Each row was made from one small tree. The marks that hang from a mark follow it in brackets, in the order of their numbers. Every link used is in the known rows. Write each row's tree.
Known rows:
k676[k379[k39[k336[k283]]]]: [ -38   75   46  -19  -37  126  -33  -97   29   24  -40   31   49   34
   61  -80   13  135   54   28   26  -74   35  -37   85   77  -36   -5
   21  102   15 -113   43  -96  -46   95 -122   25  176  -50   39   65
   -8   86   83  -15    4   82]
k26[k336[k554[k183 k661 k701 k708[k39]]]]: [   6  -50  -36   79   45   62  -84   24   49  126   69   34  -97  107
    9   18 -108   57 -207 -103   73   24  -16  -67   12   57   16   13
   84  -39  -32   17    0  -30  -36   52  197    1  -23  -52  -29  -26
   48  -51    3   31   86 -138]
k676[k379[k39[k708] k141[k464 k661[k937]]]]: [ 161  123  -63   31   32  190  -20 -114 -119  -63   13    2  159   69
  142   26   56   76   18   26   -7 -192   75  104   96 -151   66   19
  -62   13  164 -146  180  -30  124  130  -49  -27   38  -57  179  136
  -33   79   85  -46   16  -41]
k141[k554[k701 k708]]: [ 76 -91 -56  -1  73  64 -75 122  55 -36 104 -35  54  44  78  41  38  99
 -39 -72 -28  63 -22 -18 -19 -18 -81  19 -49  58 -39  81  38   5  13   0
 240  97 -46 -88  97  32  25 -87  76  53  43 -42]
k283[k26[k336[k39[k379]]]]: [ -34   17  -57  -94 -119   56  -48 -135   90   73  -77   25  129   23
  -78  -55 -139  -95    0  -38  -22  117   -6   10   63   88   28   -3
   59  -55   43  -44  -13 -125 -144 -102 -114   48   77   57  -70   -2
  -67  -98 -104   71  -28  -10]
k661[k26 k937[k708[k39]]]: [ 166   10  -38   85  -47   30   86   21  -29  -36    8   83   37  -10
    9   78   21    0  -69  -35   98  -37    7   91  -43   10  109   -5
  -65  -11  -70 -111  -56   22  110   -3 -187   15   32  -15   73  -44
   -2   73    0  -47  -82    2]
k336[k39 k554[k183] k967[k172]]: [-224 -116   92    7  120  -83  -59  -40  184   90  -18  -15  -20 -119
    2  -60 -115  -22   13  -17    7  -15   25 -180 -169  -14  -32   17
   54  -11   27  128   -1   -1  -63   12  136  -88    6   24 -209   37
   62    2  -36   22   26  -41]
k661[k26[k336] k937[k39]]: [  95  -40  -35   96 -109   55   80  -25   56   46  -45   29   18   12
   -3   46  -27    2  -85 -128   88   22   -4   72   28   66   98    0
    5  -46  -28 -141 -166  -33   58  -70 -166    8   12   -7   21  -54
    3    7  -20    4  -86    1]
k183[k172[k967[k661[k26[k336]]]]]: [-173   17   44 -132  -53 -116  -49  163   54  114  -73  -96 -102   -5
  -65 -111  119   26   36  139 -136   96    1 -169 -122   83  -37  -33
  129   70 -117  133  -77   96 -197  -33   63   -5  -37   48 -132  -63
   37  -13  -88   72   44   73]
k661[k937[k39[k379] k708]]: [ 248   38  -31  150  -43   58  123    2  -99  -85   49  100   62  -28
  -12   23  -54  -40   -4  -64   26  -24  -19  210   -5  -87  113  -12
  -78  -62   15  -29    8  -57  140  109 -173  -79   58  -90   14   15
   30   77  -20   18  -72   30]
k26[k336[k283 k708]]: [ -48  -64  -26 -108  -65   37  -34  -64  150   93  -75   16   38   36
   -9  -70 -146   51   12 -131    0   89  -25 -113  -15  163  -57  -29
   17  -16  -37  -61  -77    0 -183  -38 -146   52   55   44   -9   10
   30  -48  -35  113  -26   -9]
k379[k39[k708] k141[k554[k661 k701]]]: [ 214   40  -11  173   95  139  -69  -18 -126  -53   80   42   70   86
   78   56   68   75   16  -44   43 -157   28   80  107  -88  -98   74
  -88   26   65  -77  210  -50  136   61   93  -38   12  -98   87   53
  -50   47  119 -103   70  -39]
k464[k183 k554[k661 k708] k701]: [ -80 -108   16   55  268  -45    5  232  -18   -5   67  -46 -142   87
  116   25   50   42 -171   26 -160   79  -87 -173    4  -20  -16   93
   28  -25  -37  327  113  105  -61   66  501  199  -57   44  -21   -4
   42   18   45   32   45  -84]
k141[k464[k183 k967] k661[k26]]: [-103   -7  -13 -177  -86 -155    7   55  103   30   77 -187   27   58
   55   82   48   16  -73  114 -188    7  -27  -39  -33    0   14   82
  -49  -44   -4  102    1  117   60  -35  141  217 -192   15  119   -5
 -132  -22   82  -55   72  -54]
k336[k39 k554[k183 k701[k464] k708] k967]: [ -78 -189    1   91  163  -19 -162  -37   86   17   99   43  -53  -31
   69   56  -92   28  -48 -131   85   64   14 -193 -180  -40  -24   75
  -41  -93   41  115   80  -25   55   68  280  -94  -38  -46  -92   68
  134    0   10   39   58 -180]
k379[k39 k141[k464[k967[k661]]] k676]: [  82   95   22   46   -1   29  -80   -7 -106  -98   36 -172   25   38
  118   -9  144  101  152   96  -58 -192   90   63   72 -102  -98   69
  -93   28  114 -152   93   48  120   50   29  -53   30   56  271  113
 -101   62  132 -137   80   24]
k661[k26[k336[k554 k967]] k937[k39 k708]]: [  73  -61   18  151  -29   -8   82  -66   27  -48  -15   93    6    1
   13   75  -69  -83  -88 -178  145  -37   -3  117  -75   13  116  -37
  -17 -102  -26 -198 -187 -113  135  -54 -224  -89  -24  -46  -13  -63
   97   53  -61  -19  -75  -96]
k464[k183[k172[k967]] k336[k39[k708] k283]]: [-135 -119   88  -35  -22  -67  -62   16   98   20   25  -13 -115    7
  -91 -123  -34   34  -27  192 -199  118  -93 -235 -133  204   18   45
    1   71 -202  289   30   23  -91   96   95  -59  -15   92 -238  -52
  -54   61   21   13  -51  103]
k661[k26 k937[k39 k708[k379]]]: [ 238   13  -18  168  -97   52  175  -12  -82  -82   29  112   34  -60
  -20   76    4  -56  -42  -85  109  -32  -30  219  -17  -45  107  -21
  -94  -22  -58 -126  -77  -13  177   10 -254  -37   -1  -83   51  -20
    2   66  -26  -32 -101   45]
k661[k26 k937[k39[k336] k708]]: [ 169   15   34  162  -51   43  136  -75  -52  -59    2  127   -4  -20
  -41   79   -4   -2  -73  -68  130  -52   -7  194  -17   41   82  -13
  -92   -1  -81 -149 -138  -64  161   42 -243  -32   38  -80   17  -76
   27  120   13  -68  -76   20]
k554[k464[k336 k967[k172]] k701 k708[k379]]: [  33  -87  -48  -31   -9  -19  -13   81    7  -47  253  -13 -117   34
  -40   64   49   15 -101  119  -79  156 -101  -80  -41   67    3   51
  -87   66 -138  279    6   54  159  112  387  -50  -16 -153   22  -60
  -98  -67  180   27  121  -41]
k172[k967[k661[k937]]]: [-117   26  -54 -150    1  -55  -35  101  -26   49  -69  -52    4  -58
  -21  -46   93   29   79   94  -72   73   22  -96  -17  -59   -9  -33
   76   59  -23   77  -14  141 -165  -31   30  -55  -42   43  -35  -36
   42  -26  -94   54   -5   44]
k661[k26[k336[k708 k967]] k937[k39[k379]]]: [ 116  -14  -34  137 -130  -38  123 -160   13  -26  -44   78   28   36
  -14   79  -80 -134  -23 -181  151  -21    2   99   -1    5  130   10
  -47 -115   48 -149 -141  -82  137  -90 -248  -55   45    3  -31  -26
   -7  -12  -52    5 -123    9]
k379[k39 k141[k554[k701] k661[k937]] k676]: [ 257   14  -57  163   12  132  -18   -1 -153 -142   29  -70  158   42
  169   50   83  151   94  -87   95 -247   88  187  213 -147  -13   51
 -158   45  187 -228  129  -36  184   40  125  -72  -24  -20  320  147
 -100    0  169  -47   28   47]
k172[k967[k661[k26]]]: [-152   43  -15 -181  -46 -139  -56   88  -12   74  -94  -69  -56  -48
  -32  -41  143   35   81  141  -35   65   16 -115  -56    6  -71  -14
   72   91 -101   72  -41  126 -172 -100   20   34  -56   44  -55  -60
   24  -40  -78    9   -3   57]
k967[k661[k937[k708]]]: [-52   3 -35 -61  18  44  -8  69 -70 -28 -50  41  26 -41   1  11  57  10
   8  15  39  24  23  22  33 -52  30 -62  45  16 -26 -19 -16  64 -53  19
 -80 -33 -43   0  34 -69 116   6 -64  24 -30 -39]
k183[k172[k967[k661[k26 k937]]]]: [-136    5   24  -88  -17  -95  -29  182   24   68  -53  -82  -78  -46
  -52  -80  145   28   54  138 -110   79   13 -159 -113   23  -13  -31
   92   76  -83  131  -53  131 -158  -13   42  -25  -27   47 -106  -66
   32   12  -77   62    6   83]
k661[k26[k336[k554 k708 k967]]]: [-108  -60   23  -75  -35 -102  -47  -68  127   55  -79    3  -15    3
   13   11  -49  -54   13 -100  102   35   27  -99  -91   76  -37  -14
   39  -39   -4  -93 -136  -61  -63 -180  -99   43    0   55  -50  -30
   36  -47  -60   10  -48  -83]
k141[k464[k183 k967] k661[k26[k336[k39]]]]: [ -86  -38  -18 -176 -111  -75   15  -23  126   44   35 -159   56   72
   45   84  -30   -6 -131   43 -153   26  -28  -19  -29   32   70   90
  -50  -75   -8   47  -45   88   54  -40  118  151 -195   22   94    8
 -119  -38   49  -30   74  -71]
k554[k183 k661 k937[k39[k336 k379] k708]]: [ 116  138   16  329   48  -47  116 -108 -197   34  110  138 -174  133
 -105   77  -96  -76 -239  -61   63  -95  -92  176  137  -61   71  -14
  -38  -38  -18  -27   83  -13  155  241   83  -41  -28 -147 -117  -84
  -29   50   10  -86   94   23]
k141[k464[k554 k701]]: [  78 -105   17  -82  170   28   -7  239   85   -5   67 -205  -28  -15
  141   37  113  148    3  -18 -121   49   28  -99  -87  -24 -144   65
  -60  -35   51  153   31  103  -24  -18  312  204  -96   19   82  118
   52   10   97  102   93 -124]
k967[k172 k661[k937[k39 k708]]]: [-74  11  27  35  46  31  97  74 -34 -17 -66  47 -21 -54 -34 -21  21 -17
 -24  53   5 -13 -16 106 -41 -29  33 -68  40  48 -88  62 -46  88 -18  69
 -70 -93 -28 -27 -49 -93 125  48 -43  42 -26  50]
k464[k336[k708] k554[k937] k967[k661]]: [-158  -48  -21  -35  254  -11  -49  124 -108  -91   10  -43 -109   37
  -54   74   38  -82  -92   98 -129  192  -78 -107   88  -73   -1   28
   40   50  -17  144  -26  151   11  -38  330   18 -121  110  -11 -117
  -68  -61    3  -88  -35  -15]
k464[k336 k701 k967]: [-147  -81   -4 -185   48 -146  -34  139   68  -39   91 -109 -111  -16
   20   16   47   62   -9  177 -225  175  -48 -143  -19   77  -33   65
    6   72 -114  227  -43   -5  -63    3  408   76   26   37    9  -55
  -79  -50  120  -48   56   31]
k937[k708[k39 k379[k141 k676]]]: [ 335  142    2   81  -49   46   90   11 -194  -93   78   68   37  -29
   -6  -31   18    8   66   60    8 -147    5  224    9  -89   35  -14
  -98    9   20 -105  123   -1  163   94 -136  -45   49  -26  140  120
  -57   56   12  -74    3   97]
k26[k336[k708[k39 k379] k967]]: [  42   31   -5  -27  -71  -18   82  -99   39   51   -9   67   51   58
  -40  -18 -132 -116   30 -105  -19   18    3  -10  -33   32   53   -8
   26  -79   64  -68  -10   -8   29  -54 -122  -50   27   14  -65   80
  -15  -44 -104   21   -6   25]
k937[k39 k708[k379[k676]]]: [ 283   86   42  156  -99    9  141   30 -144 -103   58   86   12  -21
  -16  -46  -35    3   66    8   -1  -86  -43  269  -31  -63   29  -23
 -102   17  -31  -80   45  -24  176  118 -150  -59   28 -104   44   91
    8   75  -29  -13  -14  129]
k379[k39[k336[k554]]]: [ -20   30  107   51   47  107  -26  -32   12   23   -7   32    3  -17
  -23  -19  -18   54   70  -12   27  -41   62   22   27   69 -110   10
    9   37   22  -52   19 -129   -3   26  -93  -49  101  -46  -36   29
   -4  136   62  -75   35  -10]
k26[k336[k554[k183 k661 k708[k379[k39]]]]]: [ -75   -3   -8  105   35   78  -28  -28   26   80   23   46  -62   84
   -4   -2 -112  -58 -139 -117   14   -1  -24  -17   76   17   37  -24
  115  -47   -8  -18   21  -53  -56   40   68  -60    1  -48  -26    2
   -5  -17  -24    3   81  -92]
k661[k26 k937[k708[k379[k39[k336] k141]]]]: [ 199   61    3  134  -63   98  136 -117 -113 -101   22  110   47  -62
  -20   89   52  -53    2  -68  134 -100   18  207   60  -33   69  -23
  -99   -1  -25 -176  -53  -76  161   20 -271  -89   61  -47  120  -15
  -53  100   50 -102  -63   11]
k283[k26[k336[k39 k554 k967[k661]]]]: [-228  -48   -5 -123    1   20 -119 -125  112   64 -113   23   91   -2
  -62  -38 -122 -122    4  -66   38  103   34  -92   18   72  -16  -40
  126  -69   74 -108  -63 -114 -175 -176 -100   -2  -18   81 -124  -45
   54 -106 -171   41  -14 -113]
k172[k967[k661[k937[k39 k708[k379]]]]]: [  38   61  -34  -30  -23   -9   77   68 -128  -22  -24   31    6  -71
  -53  -24   59  -36   52   62  -50   31  -13   82  -34 -111   34  -45
   15   39  -46   32   -1  114  -39   30  -75 -128  -66  -35  -37   -9
   56   17 -121   36  -15   78]
k39[k336[k283[k26] k708 k967] k379[k141]]: [  10   95   36  -31  -39  -75   -6 -358  -21  -51  -10   84   33   -4
 -127   -5  -88 -126  150  -63  107  -69   23   24   98   86  -89  -17
  -71  -82  123 -121    7 -206  -23  -48 -326   25  151   47  -51   -1
  -80  -32   21  -57  -43   14]
k464[k183[k172] k336[k708] k554 k701 k967]: [-145 -200   86  -36  241 -116   -4  274   64  -43  114 -140 -166   15
   49  -39   39    1 -122  212 -388  207 -101 -240 -139   21  -26  149
   10   56  -89  490   -2  103  -35   59  617   91  -46  163  -81  -31
  -81   30   86   25   -3   30]
k967[k172 k661[k937]]: [-204  -10   -4 -104   30    3   18  103   55   44  -92  -39  -15  -69
  -24  -37   65   11   29   80  -12   31   11  -50   16   -3   -7  -72
  106   63  -39  112  -38  118 -134  -18    8  -23  -13   53  -35  -94
   70  -24  -14   64  -12   39]
k967[k172 k661[k26[k336[k39[k708]]]]]: [-195   -3   34 -110  -57  -12  -11  -17   78   80 -146   11  -55   -6
  -71  -11   30  -21  -30   85   71    7  -16  -35  -49  105  -21  -49
   89   62 -145   73  -72   52 -102  -80  -68   19  -19   58 -113 -123
   64  -28  -22   21   -2   27]

Write each row's tree:
[ 241   57  -61   60  -85   30   87  -13  -72 -103   56  -60   93   86
   42  105  -16   25   21  -43   24 -151   25  211   73  -99   96   -1
 -140 -103  154  -87   91   22  217   74  -74   43 -105  -62  127   98
  -49   30   77   29   40  -19] : k141[k464 k661[k937[k39[k379[k676] k708]]]]
[ -35  -55  -12   88   30   57  -30   20   73  130   -8   12  -47   38
    9  -21 -120   11 -161 -127   35    7   -2  -25   65   10   52  -12
  118  -65   40  -53  -56  -28  -69   11   64  -36  -32  -21  -58  -32
   33  -23  -46   52   43  -94] : k26[k336[k554[k183 k661[k937[k39]]]]]
[ 147  -66   -5   87   22   71  -76 -113  -23  -13  -33   42   38  -99
   25  -34 -166  -13   29  -56  159  -65   53   28  -73 -133  -28   50
 -105    3  126   17   89  -25  -10   22   -2  -85   81   75  -39  130
  -20   -4  -31   80  -70   18] : k336[k39[k379[k676]] k554[k183] k708]
[  72   59  -45 -109   74  102  -96   15  -29   -1   -8  -60  121  -36
  146  -85  106  105   28   59  -58  -66   51   -5   80 -133  -25    4
   31   92  112  -65   90  -19  -58   -3   97   86   46  -10  152  107
  -27  -63   42   12   -9   30] : k676[k379[k141[k554]]]
[  34  122  -63 -157   20   52  -60  -37  -86   23  -44  -21  107  -26
  104  -75   67  111   40   93  -33  -69   52    4  109 -107   38   -5
   35   67  118  -70  107  -14  -63   46   70   84   36  -23  126   94
  -23  -47   18  -10  -11   25] : k676[k379[k141[k661]]]
[ -81 -131   28  -75   85 -125 -156  110  113   23   75  -55  -45  -51
   80    9   22   67  113  -71   50   72   40 -186 -130  -12 -129   23
   17  -91   99   68   44  -61    0  -78  178    8  -46  -20  -47   45
  120  -16   34   66   65 -157] : k336[k554[k701[k464]] k967]
[ 137   97   63   64  -57   69  119  -43  -94  -65   51  113   39  -21
  -48  -11  -23  -33   62    1  -17  -47  -16  185    1    1   -8  -30
  -57   28  -59  -38   54  -79   96  114 -170  -85   68 -111   15   56
  -15  116   13  -49   33   53] : k937[k708[k379[k39[k336]]]]
[ 103   17  -18  146  145  119   13   51 -108  -45   98   70  -55  -31
  -69   57  -73  -83  -73  -99   26   66  -55   90   -9 -103  -29  -76
  -17  -34   48   -1   51  -36   57   18  -16  -16  -47  -72  -25   16
   53    1  -47  -37  -18  -58] : k336[k554[k708[k379] k937[k39]]]
[-207  -16    1  -88  -18  -40   29   74   65   40 -117  -41  -49  -69
  -24    9  112   -2    2   75   72   10   11  -44    4   34   -6  -64
   86   73  -91   60  -99  109 -105  -91  -52   27  -25   67  -19 -139
   49  -30    5   27  -45   38] : k967[k172 k661[k26 k937]]
[ 292  149  -19   49  -70    3    3    6 -142  -21   46  -23   12    5
   -7  -34   43   39   98   91   31 -143   49  113   74  -55   12   42
  -57  -26  108  -43  144  -39  116   21  -80   47  113   43   98  111
 -114   10   71  -77  -18  113] : k708[k39[k379[k141 k676]]]
[-365  -50   78 -131  -41 -222  -30  -20  180   42  -96  -54  -98  -27
  -36  -29   62   14  116   11   74  -13  -22 -237  -43  189 -105  -68
   77   12 -114    3 -100   48 -139 -109 -153  102  -17   50 -106 -114
   87  -54   20   -5   -4   30] : k336[k283 k967[k172 k661[k26]]]
[ -89   89  106   27  -90  -16  122  -87  -22  -13  -21   37  -35  -35
  -85   15   63  -87  116   26   56  -74   14   69   63   51  -52  -33
   26   38  -27  -27   -2  -50   69  -33 -175  -59   42  -41  -62    0
  -48   50   36  -93   29  102] : k708[k379[k39[k336[k967[k172 k661[k26]]]]]]
[-342  -35   13 -141  -39 -148 -110  -89  135   37  -78  -14   17   19
  -63  -40  -15  -42  122  -31   30   54   -5 -229   54  166 -102  -67
  100  -45    3  -94  -36  -28 -192 -132 -207  123  -12   69  -93  -91
   71 -103  -84    7  -14  -37] : k336[k283[k26] k967[k661]]
[-56  25 -32 -55 -35 -67  11  67 -52  37 -80 -26 -33 -53 -32  -3 112  14
  37  72   4  42  14 -29 -35 -37   0 -11  36  57 -66  10 -69 123 -83 -67
 -49 -37 -60  19 -46 -65  40  -4 -91   8 -45  66] : k172[k967[k661[k26 k937[k39]]]]
[ -29  -13  -46  -31  -51  114  -72 -117   60   -2  -55   41  102   15
  -59  -45 -157 -106  -13  -70   32   74   -9   43   53   46   22  -49
   50  -33   63 -117  -17 -121 -115 -109 -106   -5   55   73    2   28
  -45  -93 -112   58  -21  -35] : k283[k26[k336[k39 k554[k708[k379[k676]]]]]]
[-245  -23  -14 -111  -24  -15  -30 -193  127   67 -153   58  106   35
  -74  -56 -163 -158   10  -47   -7  106    6  -76  -27   92    6  -26
   81  -24   28  -52  -62  -27 -182 -129  -98  -37   29   97 -146  -46
   24 -105 -182   78  -34  -16] : k283[k26[k336[k39 k708 k967[k172 k661]]]]
[ 195  126  -27  -23 -103  -75  -46  -21 -114  -57   16  -76   11  -34
   24  -68   79   40  185   84   30 -121   41   93  107  -87  -33   10
  -48  -10  122  -15  104  -82   39    0  -34   41  122   60  130   96
 -111  -42   89  -28  -19   88] : k39[k379[k141 k676]]
